In the rows, 15.2 means zero.

Start at a row and follow the symbols one at a time.
Answer with the unit's row; about right is enough.
new walk
[ 10.5  16.3  18.4  22.1  16.7  14.2  18.6  14.3  25.7  12.9  14.1  11.3  14.7  14.3   9.2]
τ -> [ 11.3  21.6  23.0  20.7  14.9  11.4  14.7  13.9  20.9  15.3  14.2  23.3  13.4  14.0  20.2]
θ -> [ 19.0  21.5  13.4  13.8  11.7  16.7  14.5  11.0  21.9  18.1  11.2  16.0   9.4  19.9  22.8]
τ -> [ 20.7  20.7  12.4  12.6  14.3  18.8  13.8  14.3  22.8  14.4  14.5  17.6  11.9  11.6   6.9]
θ -> [ 12.3  17.0  20.0  22.2  17.5  13.0  17.3  14.2  24.7  13.7  13.8  11.6  13.6  12.9   8.7]
κ -> [  8.8  15.1  21.9  22.0  10.7  11.3  11.3  15.8  19.5  15.1   9.9  20.7  12.7  14.8   6.8]
θ -> [ 15.4  18.7  11.7  14.4   7.0  16.8  14.4  14.3  19.9  17.2   8.6  12.4  10.6  19.7   7.3]
θ -> [  7.8  16.6  21.6  21.9  13.8  13.5  12.7  14.0  19.5  15.2   9.4  20.8  14.0  14.3   6.0]
θ -> [ 16.0  16.9  11.3  14.0  10.2  17.2  13.7  15.1  19.0  17.2   7.4  12.7  10.8  21.7   7.5]
new walk
[ 18.1   8.0   6.9   9.0  16.9  12.7  25.6  14.2  18.8  16.1  19.2  13.0  13.9  14.5  11.9]
β -> [ 21.8  12.8   5.3  11.4  15.5  17.5  21.1  11.7  17.4  15.2  15.0  18.4  18.1  10.4  11.1]
δ -> [ 23.3  10.1   9.6  14.7  17.9  14.8  20.7   9.1  10.6  15.6  17.8  11.1   9.9  16.8  11.0]
π -> [ 25.5  13.0  11.5  13.7  15.5  15.4  18.5  14.3   8.1  13.9  22.8  14.8  18.5  15.7  11.1]
η -> [ 20.8  14.6  13.5  16.4  16.0  19.5  14.8  15.9  11.4   8.4  19.5   4.0  14.9  20.9  13.8]
ρ -> [ 24.6  22.4  15.7  11.3  14.5  18.0  10.3  16.6  12.8  13.4  21.4  12.9  15.0  16.9   8.9]
δ -> [ 21.7  19.8  13.3  12.4  11.6  16.5  13.7  17.7  22.7  14.5  17.0   5.3  15.6  16.7   9.3]
τ -> [ 20.7  23.2  15.6  11.8   8.9  16.7  11.7  16.5  17.9  15.6  17.8  17.2  18.1  16.7  21.8]
τ -> [ 21.8  22.4  12.4  12.4  11.5  16.7  16.4  16.4  21.2  12.9  16.2   5.6  17.1  16.3   9.7]
new walk
[ 15.2  15.3  17.3  18.5  17.1   8.9  19.7  14.0  20.5  16.3  15.4  19.9  16.8   7.8   6.8]
θ -> [ 23.1  13.6   8.5   9.2  14.1  14.5  20.1  10.7  20.5  18.9  13.9  11.8  14.0  14.6  10.1]
β -> [ 19.0  14.4  10.4   3.7  14.6  11.5  18.9  15.0  18.1  19.5  18.8  20.5  13.7  10.2   9.3]
η -> [ 15.5  14.7  13.8   6.5  14.7  15.9  17.1  15.8  24.8  14.9  17.0  11.7   8.1  14.4   8.7]
γ -> [ 12.4  15.6  15.4   6.1  18.8  17.5  15.6  17.5  18.7  21.3  16.6  11.7  12.8   8.9   9.2]
γ -> [ 17.1  15.5  13.5   6.5  13.0  17.3  17.4  16.7  26.0  15.3  17.0   9.6   7.6  15.4   8.4]
ρ -> [ 12.5  12.6  11.5   8.0  15.7  19.2  15.9  17.4  20.9  11.0  19.1  19.1   9.0  10.1  10.8]
τ -> [ 11.3  13.8  13.9   9.6  12.9  13.6  17.8  13.2  21.4  15.6  15.2  17.2  11.9  20.9  27.8]
τ -> [ 12.8  10.8  10.3   8.4  16.5  20.2  15.5  17.4  20.8   9.2  19.4  17.3  10.1  10.8   9.4]
new walk
[ 14.4  15.8  15.0   4.9  19.1  17.5  11.7  19.2  16.6  19.8  17.3  12.8  12.5  11.5   9.1]
γ -> [ 16.5  15.4  12.3   8.7  13.5  14.5  15.3  13.5  25.1  15.7  16.8  10.2   8.0  15.2   8.4]
ρ -> [ 12.1  11.5  10.7   5.2  14.7  22.0  14.8  16.8  20.9  10.2  19.3  17.5   9.2  13.2  10.7]
β -> [ 16.1  14.5   9.1  14.2  15.3  23.4  18.3  12.5  22.4  11.2  11.6   8.2  12.8  19.5  10.9]
τ -> [ 14.1  20.5  12.4  14.4  12.7  19.5  12.0  11.1  19.3  14.4  14.5  22.6  14.5  15.2  25.1]
θ -> [  8.9  17.0  21.2  25.4  15.0  13.2  16.5  13.7  23.5  13.5  11.3  18.1  14.4  18.6  22.3]
δ -> [ 10.7  18.1  22.3  22.6  19.2  12.3  12.2  14.9  14.5  13.7  15.0  19.9  12.6  15.6  23.2]
τ -> [ 14.0  13.5  18.7  26.3  20.8  16.1  15.3  11.4  14.6   9.7  16.9  10.5  11.1  15.9  14.4]
δ -> [  8.9  14.2  20.0  25.2  18.1  16.5  16.3  14.4  20.1   9.2  13.7  17.4  17.6  11.0  10.4]
new walk
[ 16.8  14.1  12.0  13.5   8.5  13.0  14.9  12.4  12.0  19.5  11.2  23.4  17.7  18.2  22.9]
κ -> [ 18.9  13.5  10.9  13.4  13.5  11.7  22.0   9.8  18.2  18.9  12.3  17.8  15.5  18.9  26.5]
ρ -> [ 20.2  19.7  12.3   9.6  11.4  11.7  16.2  12.9  18.0  23.2  15.8  24.9  16.5  13.2  21.2]
τ -> [ 22.9  16.8   7.4  10.3  15.6  13.8  20.0  11.0  22.2  17.9  13.8  12.1  14.2  14.3   8.6]
γ -> [ 19.9  13.7   9.9   7.1  19.6  14.1  17.3  14.1  14.7  24.1  12.3  13.3  20.0   6.8   6.9]
ρ -> [ 19.7   9.5   8.7  11.6  20.4  15.1  21.8  13.6  15.1  16.4  10.8   8.2  19.5  12.9  13.7]
τ -> [ 19.1  15.4  10.8  10.4  16.3  12.2  16.5  13.7  10.9  24.1  14.1  18.4  21.7  10.9  22.8]
τ -> [ 19.5  10.9   8.0  12.7  20.0  16.8  21.3  13.9  14.5  19.7  12.4   7.8  19.9  13.7  14.7]
ρ -> [ 20.3  15.0  10.0   8.6  19.2  14.7  14.6  14.1  17.2  22.9  13.8  13.3  18.5   8.4   8.2]
new walk
[ 24.0  19.6  19.2  13.6  12.7  18.5  11.4  15.9  10.8  14.5  22.9  10.5  13.8  14.8   9.0]
π -> [ 22.0  19.6  12.3  15.7  16.8  17.1  14.5  10.6  14.1  17.1  19.5   7.7   7.4  18.1  10.4]
κ -> [ 18.6  19.9  15.5  15.7  11.1  18.4   7.9  11.5   8.7  18.1  16.0  16.9   9.9  20.6   6.0]
ρ -> [ 15.8  14.5  12.1  18.5  13.4  20.5  12.9  11.0   8.5  12.9  13.9  10.7   6.8  25.0  13.3]
β -> [ 12.3  13.9  14.7  13.6  13.6  17.8  13.6  14.6   5.3  14.2  18.7  17.0   7.1  19.6  12.2]
κ -> [ 16.6  10.6  11.3  11.2  17.5  18.0  16.3  13.2  12.3  11.7  22.8   8.6   4.0  19.3  15.3]
θ -> [  9.6   9.8  23.4  21.4  20.0  14.3  15.9  16.1  15.3  10.7  21.7  15.1   8.9  12.3  12.8]
δ -> [  8.9  10.2  20.3  20.9  16.7  12.9  19.6  15.0  24.1   9.2  15.8  10.6  11.2  14.1  12.8]
β -> [  8.4  13.5  19.9  23.8  18.0  16.8  15.4  13.3  19.0   9.7  13.9  17.3  15.4   9.7   9.6]
new walk
[ 16.4  14.1   8.3  18.4  15.7  23.4  17.1  13.1  22.9  11.9  10.9   8.6  10.6  16.5  11.7]
δ -> [ 20.4  15.9  13.7  15.2  18.1  23.4  11.2  11.6  10.3  12.7  20.5  13.9   7.5  16.9  11.0]
γ -> [ 17.8  14.1  11.7  17.2  20.2  20.9  14.7  12.5   9.8  14.6  15.6   3.3  12.6  17.5  16.3]
ρ -> [ 19.8  19.0  15.8  12.4  19.4  19.3  10.7  14.9   8.1  21.7  17.5   9.9  10.4  13.7  10.7]
δ -> [ 17.9  17.6  10.2  12.9  18.0  17.4  15.9  14.0  20.7  19.7  11.4   3.5  15.0  16.2   9.2]
θ -> [  9.0  16.0  22.1  21.7  21.9  14.9  15.5  16.7  18.5  17.6  12.5  13.5  16.8   7.8   9.2]
θ -> [ 17.2  19.2  11.6  12.9  19.6  18.8  13.7  13.1  20.4  20.5  10.8   5.6  14.2  14.6  12.1]
θ -> [  8.4  18.7  22.5  20.8  20.0  15.8  14.5  18.3  20.2  16.8  11.8  12.1  17.9   9.0   8.9]
ρ -> [ 10.4  11.9  17.5  24.2  21.5  14.9  17.4  15.5  19.3  12.9   9.5   7.0  17.1  13.3  14.9]
new walk
[ 20.9  18.2  14.7  12.1  18.7  20.2  11.5  13.3  10.7  20.7  18.4   7.4  11.8  14.3   9.8]
δ -> [ 17.7  18.3  11.3  13.1  18.1  19.7  16.6  15.0  19.6  18.9   8.9   5.3  13.5  14.2  11.0]
κ -> [ 11.4  19.5  12.5  11.0  15.0  18.9   8.1  18.0  12.3  21.9   5.3  13.4  16.0  16.0   6.4]
κ -> [ 16.7  19.3   9.6  11.6  18.5  17.7  14.3  13.8  21.3  19.5  11.1   4.3  13.8  13.9  10.9]
π -> [ 19.8  22.5  15.7   8.9  13.9  16.6  11.6  20.9  14.8  17.4  13.7   8.1  22.8  11.3   9.2]
ρ -> [ 19.2  16.0  14.4  14.3  16.6  20.7  17.5  17.6  15.6  11.0  12.7   2.6  21.7  17.6  15.8]
ρ -> [ 21.2  23.3  13.5   9.1  14.3  18.4  11.8  19.8  14.4  18.2  15.0  10.2  23.7  13.2   9.7]
γ -> [ 20.7  20.7  13.5  13.1  11.8  17.0  15.5  16.4  22.8  12.0  15.6   7.6  18.1  18.4  10.7]
ρ -> [ 21.0  18.0  12.5  12.8  11.1  22.8  13.2  17.4  17.3   7.7  19.2  11.7  21.8  14.1  10.4]
new walk
[ 23.8  12.3   8.1  13.6  11.7  14.7  19.7  14.8  19.2  12.7  15.3   9.0  22.1  16.4  12.4]
κ -> [ 20.2  10.8  10.7  13.7   7.3  10.0  16.1  18.3  10.4  13.1  11.8  18.5  26.0  16.7  10.3]
κ -> [ 21.8  10.3   8.3  12.5  14.8  12.5  21.8  15.0  17.3  11.5  14.8   7.7  21.0  17.8  13.2]
γ -> [ 20.5  12.9   9.1  10.1  15.1  12.8  18.5  17.6  11.0  15.4  14.6  11.1  25.0  11.7  14.1]
η -> [ 19.2  15.5  11.2  13.1  15.3  18.4  17.6  18.0  17.3  13.1  12.6   0.3  21.4  15.7  13.9]
π -> [ 13.6  15.4   9.5  13.4  21.6  26.3  13.6  17.0  13.1  17.0  11.1  11.2  18.1  10.3  12.7]
η -> [ 18.1  10.3   6.6  12.7  21.7  15.7  21.4  13.7  15.0  17.4  11.4   9.1  20.0  12.5  13.2]
τ -> [ 18.2  14.1  10.7  10.9  17.4  14.8  17.5  13.3  12.6  21.6  11.1  20.5  20.0  13.6  23.5]
γ -> [ 18.7  14.3   8.6  13.3  11.7  13.4  21.1   9.4  16.9  17.7  12.2  17.0  17.5  18.5  24.0]
new walk
[ 18.1  18.0  14.6  15.2  11.7  18.0   9.6  13.5   7.6  19.0  15.5  16.9   8.4  20.6   6.5]
κ -> [ 23.5  18.2  13.4  15.1  18.2  19.3  14.8  11.3  15.4  16.3  17.8   8.2   6.4  19.0   8.9]
γ -> [ 20.5  18.1  14.3  11.7  18.3  19.8  11.0  12.2   8.5  21.2  17.7  10.7  11.8  14.4   9.2]
ρ -> [ 18.1  13.4  14.2  16.6  21.3  21.5  16.2  11.4  10.1  14.5  14.5   3.0  10.5  19.4  15.5]
κ -> [ 13.7  12.6  14.4  17.3  15.0  19.8   9.1  16.5   1.1  17.9  14.6  11.4  12.1  18.7  12.7]
δ -> [ 11.6  12.1   8.7  17.4  15.6  18.0  14.5  15.2  12.7  14.8   5.1   7.8  16.0  20.2  13.6]
θ -> [  5.8  13.9  20.6  22.7  20.0  16.9  12.6  17.6  13.6  15.3   8.9  14.4  19.4  14.0  11.7]
κ -> [  8.9  11.4  17.8  22.8  23.0  16.3  18.1  15.2  19.1  13.0  11.2   7.3  17.2  13.5  13.4]
π -> [ 11.6  16.0  23.2  22.8  17.5  12.9  15.1  18.2  15.2  11.0  14.8  10.0  24.0  10.3  12.3]
new walk
[  6.0  10.0  21.2  19.2  23.7  14.0  17.4  19.5  17.1  13.8  16.6  12.7  17.4   9.1  14.0]
γ -> [  7.0   9.7  19.7  19.7  16.8  12.5  18.7  14.3  21.9   9.8  16.2  12.8   9.7  13.5  14.0]
β -> [  9.9  15.6  19.2  25.4  19.6  16.0  16.5  17.1  22.5   8.4  16.2  17.2  13.7  11.0  10.6]
δ -> [ 11.8  13.4  21.5  24.7  21.3  14.5  17.7  11.5  16.1  10.5  17.7   9.1  10.4  17.5  13.4]
β -> [ 11.1  11.1  22.6  19.1  19.4  13.7  15.7  13.9  14.3  11.9  21.6  15.1  10.1  12.8  11.7]
θ -> [ 16.0   8.5  12.6  13.7  17.1  17.7  16.8  10.9  13.1  10.1  21.1   9.2   6.3  20.0  13.5]
γ -> [ 15.0  11.1  15.7   9.4  21.7  19.4  15.1  13.6   6.1  16.0  20.8  10.9  10.5  14.2  14.1]
δ -> [ 12.4  10.3  12.1   9.1  20.0  17.8  19.7  15.7  18.1  16.6  14.1   4.4  12.9  16.3  17.3]
κ -> [  4.9   9.5  14.0   9.8  14.6  19.3  11.8  20.5   8.7  19.2  10.8  15.8  14.8  15.4  10.6]
new walk
[  7.4  10.5  17.3  21.1  20.4  14.6  17.6  14.9  19.7  14.3  10.6   7.8  15.2  14.5  13.9]
π -> [  9.6  14.9  21.9  23.0  19.0  13.2  14.5  19.1  15.7  11.6  15.2  10.0  23.9   9.8  14.2]
γ -> [ 11.7  14.7  19.5  24.4  15.5  13.8  18.0  15.1  21.4   8.2  16.0  10.0  21.3  15.3  12.6]
τ -> [ 12.8  18.5  24.4  20.5  13.4  12.5  15.2  16.9  18.6  12.5  16.6  21.1  21.1  14.5  23.3]
π -> [  9.7  17.5  21.2  22.2  16.0  12.9  17.8  11.7  22.9  12.8  12.3  15.1  14.3  16.6  23.4]
θ -> [ 16.6  19.6  12.1  13.3  12.2  19.7  14.2  10.9  19.3  14.1  15.0  21.0  14.0  17.4  25.9]
κ -> [ 11.6  16.1  11.8  17.3   9.7  15.4  13.5  12.8  15.2  16.3   8.1  16.0  12.8  22.1  23.5]
γ -> [ 10.2  17.7  13.7  15.0  13.1  16.9  10.3  14.8  10.9  19.6   5.8  18.3  18.5  16.8  25.0]
κ -> [ 12.8  16.8  13.1  14.6  16.9  16.4  15.3  14.6  18.1  18.3   8.1  11.7  15.0  19.4  27.5]
new walk
[  7.8   9.5  19.4  25.2  16.4  12.7  16.1  16.3  18.3  11.1   9.3  13.9  12.4  18.8  12.8]
β -> [  3.9   9.1  20.1  20.5  13.5  12.0  16.3  17.3  17.7  11.5  13.8  19.7  12.7  13.2  10.7]
θ -> [  9.6   9.0  11.2  12.3   9.7  16.7  17.1  16.6  16.6  12.9  11.1  14.5   6.9  22.7  11.8]
τ -> [  9.6  13.3  16.9  11.6   8.7  14.4  12.6  17.3  14.7  17.5  12.8  23.8  10.9  20.8  24.6]
β -> [ 11.9  15.7  12.1  16.9   8.5  15.5  13.7  12.4  16.4  15.3   9.1  15.8  11.9  23.9  26.3]
κ -> [ 14.8  20.1  12.5  10.6  14.3  20.5  11.8  13.4  19.2  16.2  14.3  23.7  14.7  15.0  25.7]
η -> [ 19.2  14.1   9.6  12.7  13.7  14.2  19.4   9.7  18.2  18.0  13.8  19.1  15.5  16.8  25.3]
θ -> [ 11.7  13.8  18.7  20.3  16.6   9.7  17.3  12.0  18.4  17.0  14.6  23.8  19.9  12.6  23.9]
η -> [ 10.3  16.7  21.1  23.9  15.4  13.3  15.0  13.0  22.4  13.3  12.7  15.9  14.8  17.0  23.7]
new walk
[ 15.3  12.9  17.1  19.4  18.9   8.8  19.7  14.8  19.9  15.9  14.4  19.6  17.0   7.8   8.1]
ρ -> [ 15.6  10.9  16.6  21.3  18.7   9.4  22.5  13.4  20.5  13.9  13.9  14.6  17.7  12.5  11.0]
κ -> [  9.9  10.6  16.8  22.0  14.8  11.4  20.2  14.0  14.9  16.6  12.5  22.2  18.5  12.7  10.0]
θ -> [ 15.8   9.0   5.9  14.9  13.3  14.2  19.4  13.0  15.8  15.0   7.4  11.8  15.6  18.6  11.3]
η -> [ 11.0  16.0   9.1  16.5   8.3  22.3  11.9  15.5  14.3  12.8   7.8  18.7  13.4  19.0   7.6]
θ -> [  9.5  13.4  17.9  24.1  15.1  13.0  17.4  14.6  19.7  11.5  10.0  10.1  12.9  19.0  11.0]
γ -> [  5.8  12.0  18.4  22.3  16.6  13.2  14.0  15.2  13.9  14.6   6.9  14.2  18.3  13.5  13.1]
γ -> [ 10.1  10.7  18.2  24.8  14.3  14.7  17.2  14.1  18.8  12.4   9.9  13.7  14.8  20.5  12.3]
β -> [  4.2  10.3  21.0  21.4  16.1  12.3  16.2  16.5  18.0  12.4  13.4  19.0  12.1  15.7  10.7]
new walk
[ 18.4  10.3   7.9  10.6  20.7  15.0  22.3  15.6  15.6  18.7  10.7   7.9  20.6  12.1  14.0]
ρ -> [ 20.1  14.5  10.2   7.0  19.2  13.8  18.3  13.7  14.3  23.8  13.4  14.6  18.9  10.5   8.0]
γ -> [ 23.3  16.4   9.0  10.4  16.1  12.8  20.8   9.6  20.9  18.5  14.2  13.8  13.8  16.1   9.8]
β -> [ 18.7  12.5  11.2   6.1  16.4  11.6  20.3  16.8  19.4  18.8  19.0  20.6  13.0   9.8  10.5]
β -> [ 21.4  14.6   9.2   8.3  15.3  11.7  21.0  11.3  20.7  17.1  12.8  11.0  15.0  14.5  10.0]
δ -> [ 26.4  15.7  11.3  13.2  18.5  15.4  15.7  10.2  10.5  18.4  21.0  17.5  12.5  11.8   8.9]
δ -> [ 22.6  15.4   6.4  10.2  15.8  14.0  20.9  12.5  20.6  19.6  13.6  11.3  14.9  15.5   8.7]
κ -> [ 18.2  13.4  10.7  11.4   9.0  11.9  15.5  16.1  13.2  21.0  11.1  20.3  16.6  15.4   4.8]
κ -> [ 22.5  15.3   7.8  10.2  14.7  12.9  22.3  12.2  21.0  17.5  13.7  11.8  15.6  15.9   8.8]
new walk
[  8.3   8.9  19.7  20.0  17.0  13.1  19.9  14.7  23.1   9.7  16.1  11.9  11.6  14.7  13.4]
θ -> [ 12.4  12.0  11.1   7.7  16.4  19.9  15.5  18.1  22.4  10.7  19.9  18.6   7.7  11.8  10.7]
δ -> [ 15.3  10.7  14.6  13.1  19.3  16.9  17.7  14.3  12.4  10.8  21.7   8.8   5.1  19.5  16.2]
τ -> [ 15.7  17.9  14.7  11.6  18.1  16.0  10.8  14.2  12.4  13.2  20.9  19.1   7.6  18.0  24.4]
τ -> [ 17.7   9.1  14.4  13.5  16.9  18.4  18.7  14.8  15.1  12.6  20.4   9.1   5.1  19.1  14.9]
θ -> [  6.6  11.2  20.4  23.5  20.2  14.6  17.5  13.8  13.5  11.2  22.7  15.2   8.4  12.5  12.2]
δ -> [  8.9   9.2  18.7  21.4  18.9  13.6  20.8  17.2  23.0  11.8  13.9  11.2   9.8  12.8  12.8]
τ -> [  8.3  14.5  22.0  17.9  16.5  11.3  14.1  14.6  21.8  13.7  17.2  21.0  14.6  15.8  23.3]
τ -> [  8.1  10.2  19.9  20.1  16.8  14.6  19.1  16.1  24.5   9.6  15.2  12.2  12.1  15.5  11.0]
new walk
[ 14.8  16.8  10.1  13.5  17.2  18.7  12.2  11.6  16.9  18.5   8.7  10.6  18.4  18.3  28.0]
β -> [ 12.4  14.8  15.7   6.9  16.4  15.2  13.9  16.9  15.2  20.3  15.0  18.7  15.1  13.0  27.5]
γ -> [ 14.4  15.3  14.5   9.7  13.5  15.8  17.0  14.1  22.2  14.9  13.9  15.5   8.9  20.6  26.8]
ρ -> [ 15.9  20.5  15.2   6.8  11.1  14.0  13.1  13.7  20.3  18.9  19.2  22.0  10.6  13.5  19.6]
β -> [ 16.8  24.7  14.4  12.7  12.5  14.9  15.4  12.2  22.8  19.0  12.3  14.0   9.9  17.5  24.3]
β -> [ 15.8  19.2  15.6   7.1  12.2  15.2  13.4  14.9  20.1  17.0  16.3  22.3   9.7  15.0  21.4]
ρ -> [ 14.9  15.6  14.0  11.4  13.0  14.0  16.4  15.1  23.3  16.0  15.2  17.0   7.9  20.0  27.2]
β -> [ 16.2  18.9  13.3  14.7  13.5  19.0  12.3  12.3  18.4  15.7  14.3  22.7  15.3  16.0  24.8]
γ -> [ 12.1  18.1  11.9  13.9  16.3  20.2  13.9  13.7  16.6  16.5   9.1  10.3  14.3  19.3  28.9]
new walk
[ 12.5  12.1  15.4   8.8   5.5  14.6  11.3  22.8  12.3  11.0  16.7  17.8  18.5  19.8  11.9]
κ -> [ 16.6  10.7  12.4   9.5  10.8  16.2  18.7  19.9  20.8   7.6  19.0   6.4  16.2  19.9  15.0]
γ -> [ 13.5  12.0  14.1   5.9  15.9  18.1  14.6  23.9  13.0  12.6  18.6   8.6  20.3  10.7  14.0]
β -> [ 16.8  16.1  11.9  15.0  15.2  19.2  17.0  18.1  15.7  12.5  12.3   1.8  23.0  19.1  15.2]
ρ -> [ 20.0  21.5  14.3   9.7  16.5  17.2  13.4  18.7  14.7  17.9  14.5   8.0  21.4  10.9   9.9]
γ -> [ 22.3  21.4  12.8  13.5  10.6  16.1  13.8  17.4  22.1  10.9  16.5   7.0  16.0  17.9   9.2]
ρ -> [ 20.4  19.3  11.3  13.6  12.3  21.1  13.7  17.2  18.9   5.7  20.5  14.1  21.5  13.5  10.6]
ρ -> [ 21.0  20.3  13.7  11.4  10.3  15.9  15.4  16.0  22.8  13.6  16.8   4.8  14.9  16.7   8.8]
π -> [ 18.5  20.0  12.7   8.8  13.7  19.2  13.9  15.7  21.1  17.9  14.9  15.9  12.9  12.1   5.8]
